Below are the code and all the weights of a small trained network. Each question names an input and a class and asks about switching units off, where a switched-off unit gives its printed mean instead of its output.

import numpy as np


def w(rows, s, z=0):
    codes = np.array(rows[::2]) - 128.0
    scale = np.full(codes.shape[1], s)
    scale[-1] = z or s
    return codes * scale


def f(y):
    return y / 2 * (1 + np.tanh(0.7978845608 * (y + 0.044715 * y**3)))


def log_softmax(a):
    a = a - a.max(-1, keepdims=True)
    return a - np.log(np.exp(a).sum(-1, keepdims=True))


def net(x, mask):
    res = np.array(x, float).reshape(1, 3) / 4 @ E
    y = f(res @ A[0][:, :-1].T + A[0][:, -1])
    res = res + np.where(mask, y, B[0][:, -1]) @ B[0][:, :-1]
    return log_softmax(res[-1] @ U[:, :-1].T + U[:, -1])


A, B = {}, {}
E = w([
[135,96,247],'x0',
[141,25,86],'x1',
[35,106,135],'x2',
],0.015)
A[0] = w([
[142,85,174,98],'N1',
[126,149,181,146],'N2',
[102,135,122,113],'N3',
[123,163,183,128],'N4',
[249,132,108,190],'N5',
[145,138,98,123],'N6',
[240,141,125,255],'N7',
[86,125,143,96],'N8',
[106,173,91,157],'N9',
[96,150,107,116],'N10',
[168,112,100,148],'N11',
[125,142,168,152],'N12',
[129,100,83,129],'N13',
[110,165,108,142],'N14',
[76,126,143,97],'N15',
[120,98,133,107],'N16',
[157,112,99,149],'N17',
[119,160,157,126],'N18',
[4,113,137,168],'N19',
[102,101,119,110],'N20',
[138,69,135,125],'N21',
[216,133,106,143],'N22',
[23,114,133,178],'N23',
[102,132,150,114],'N24',
[122,198,127,181],'N25',
[124,155,172,134],'N26',
[123,159,173,120],'N27',
[149,78,185,121],'N28',
[114,204,127,169],'N29',
[136,86,72,144],'N30',
[142,85,159,109],'N31',
[142,60,141,100],'N32',
[137,172,118,142],'N33',
[101,153,111,137],'N34',
],0.019,0.0096)
B[0] = w([
[195,120,67,186],'N1',
[120,123,191,186],'N2',
[133,91,118,138],'N3',
[78,112,231,186],'N4',
[90,221,192,242],'N5',
[125,133,126,156],'N6',
[167,241,209,254],'N7',
[104,68,161,151],'N8',
[169,104,63,188],'N9',
[137,115,117,155],'N10',
[48,209,155,176],'N11',
[128,131,177,173],'N12',
[23,132,126,180],'N13',
[172,95,31,165],'N14',
[107,104,180,160],'N15',
[145,101,84,146],'N16',
[59,205,146,171],'N17',
[118,111,154,162],'N18',
[71,2,101,242],'N19',
[116,84,51,153],'N20',
[169,156,58,184],'N21',
[79,170,184,202],'N22',
[88,13,78,229],'N23',
[109,88,172,148],'N24',
[223,114,105,197],'N25',
[99,108,229,174],'N26',
[79,115,209,173],'N27',
[183,143,117,209],'N28',
[212,121,78,199],'N29',
[3,168,133,204],'N30',
[194,145,64,175],'N31',
[184,140,56,187],'N32',
[163,145,109,163],'N33',
[167,76,65,158],'N34',
],0.0087,0.017)
U = w([
[248,202,86,160],'0',
[61,136,164,234],'1',
[203,72,61,171],'2',
[75,123,85,2],'3',
[168,147,172,12],'4',
],0.013,0.007)

Each question gives the input, the list of numbers given to net, and the class t.
The units are the neurons (one row each of A and B). Each row of codes is followed by its name. A weight is (code - 128) times the scale printed after its matrix; where a second scale follows, it is the last column's (A, B and U).
mask holds one flag per neuron, in row order. A switched-off neuron (its flag False) gives its mean, the last column of its row in B, instead of its output. The means were averaged over made-up inputs and are rounded, as every weight is.
A unit's drop is (log p(t) with every unit on - log p(t) with that unit switched off) / (log p(t) with every unit on - log p(t) with every unit switched off).
unit that matters most: the unit with the biggest drop
top k neurons: the k neurons with the biggest drops, biggest first
drop when u is switched off: that unit's drop, to one decimal
input [0,4,6], class 3: top 3 neurons : [N25, N29, N30]
input [1,6,-8], class 0: unit that matters most : N7
input [0,2,-5], class 1: top 3 neurons : [N29, N25, N22]
input [3,1,-4], class 0: top 2 neurons : [N19, N30]
input [0,-8,4], class 2: top 2 neurons : [N29, N25]
input [1,-2,-3], class 4: top 2 neurons : [N32, N21]
input [4,-8,-1], class 4: top 2 neurons : [N25, N29]
input [6,-4,0], class 4: drop when N17 is switched off : 0.2
input [-1,-1,-2], class 0: drop when N19 is switched off : 0.1
input [-4,1,5], class 3: drop when N28 is switched off : 0.2
input [5,-4,-2], class 4: drop when N19 is switched off : 0.1
